Below are the code and all the weights of a small trained network. Each question names an input and a class and asks about switching units off, where a switched-off unit gives its printed mean instead of its output.

import numpy as np


def w(rows, s, z=0):
    codes = np.array(rows[::2]) - 128.0
    scale = np.full(codes.shape[1], s)
    scale[-1] = z or s
    return codes * scale


def f(y):
    return np.maximum(y, 0)


def log_softmax(a):
    a = a - a.max(-1, keepdims=True)
    return a - np.log(np.exp(a).sum(-1, keepdims=True))


def net(x, mask):
    res = np.array(x, float).reshape(1, 7) / 4 @ E
    y = f(res @ A[0][:, :-1].T + A[0][:, -1])
    res = res + np.where(mask, y, B[0][:, -1]) @ B[0][:, :-1]
    return log_softmax(res[-1] @ U[:, :-1].T + U[:, -1])


A, B = {}, {}
E = w([
[46,91,241],'x0',
[127,126,129],'x1',
[219,201,205],'x2',
[124,129,129],'x3',
[132,130,126],'x4',
[129,128,125],'x5',
[200,2,136],'x6',
],0.0098)
A[0] = w([
[50,211,98,81],'N1',
[87,143,157,83],'N2',
[102,86,182,72],'N3',
[151,52,128,65],'N4',
[63,81,99,28],'N5',
[203,170,234,113],'N6',
[40,90,255,158],'N7',
[168,85,115,79],'N8',
[165,45,147,74],'N9',
[219,177,195,3],'N10',
],0.0097,0.0026)
B[0] = w([
[157,160,254,204],'N1',
[165,140,133,160],'N2',
[188,175,88,174],'N3',
[107,169,176,183],'N4',
[36,30,89,171],'N5',
[36,34,77,233],'N6',
[224,129,47,254],'N7',
[156,133,210,169],'N8',
[126,159,243,194],'N9',
[60,51,94,209],'N10',
],0.0087,0.0093)
U = w([
[4,84,86,86],'0',
[121,168,255,75],'1',
[119,143,111,254],'2',
[215,156,35,85],'3',
],0.012,0.0068)

Each question gives the input, the list of numbers given to net, and the class t.
The units are the neurons (one row each of A and B). Each row of codes is followed by its name. A weight is (code - 128) times the scale printed after its matrix; where a second scale follows, it is the last column's (A, B and U).
mask holds one flag per neuron, in row order. A switched-off neuron (its flag False) gives its mean, the last column of its row in B, instead of its output. The means were averaged over made-up inputs and are rounded, as every weight is.
A unit's drop is (log p(t) with every unit on - log p(t) with that unit switched off) / (log p(t) with every unit on - log p(t) with every unit switched off).
The circuit of an input: a set's keep is (log p(t) with only the set's units on - log p(t) with every unit switched off) / (log p(t) with every unit on - log p(t) with every unit switched off). Starting from all 10 units, units are removed one at a time, each time the one whose removal leaves the highest keep (on an exact tie, the one counted first), for as long as the keep stays at least 0.8.
circuit, biggest first: the units of the circuit, biggest drop first
unit that matters most: the unit with the biggest drop
k most important neurons: the k neurons with the biggest drops, biggest first
drop when u is switched off: that unit's drop, to one decimal
input [6,-7,-5,-7,-3,6,-1], class 2: circuit, biggest first -> [N7]
input [8,1,-2,3,0,3,7], class 3: 3 most important neurons -> [N7 N3 N1]
input [-1,6,6,-1,-6,6,3], class 0: circuit, biggest first -> [N6 N10]
input [-7,3,7,-6,-7,-8,-8], class 1: 2 most important neurons -> [N1 N7]
input [2,-5,7,3,7,-3,6], class 0: 3 most important neurons -> [N6 N10 N1]
input [3,-1,5,-3,0,-2,0], class 0: 2 most important neurons -> [N6 N10]
input [8,1,2,-1,-8,-8,4], class 3: 2 most important neurons -> [N7 N3]
input [0,6,-6,5,-6,-4,-7], class 1: 2 most important neurons -> [N1 N6]
input [7,3,-5,0,-5,-6,2], class 3: 3 most important neurons -> [N7 N3 N6]
input [5,-8,-4,4,-4,-6,2], class 3: 3 most important neurons -> [N7 N6 N3]
input [4,-6,-3,8,7,-1,-1], class 2: circuit, biggest first -> [N6 N7]
input [8,-1,-6,-8,-1,3,8], class 1: 3 most important neurons -> [N9 N4 N6]
input [-6,-8,6,6,4,-3,-6], class 0: 2 most important neurons -> [N10 N6]
input [6,-5,-5,-2,0,-6,7], class 1: unit that matters most -> N9
input [2,-8,6,-1,6,-5,-5], class 0: 2 most important neurons -> [N6 N10]
input [-6,-1,4,0,2,7,7], class 1: drop when N9 is switched off -> 0.3
input [-6,5,-1,5,5,-6,-7], class 1: drop when N7 is switched off -> 0.2
input [0,-1,0,6,-1,-3,6], class 1: drop when N10 is switched off -> 0.0
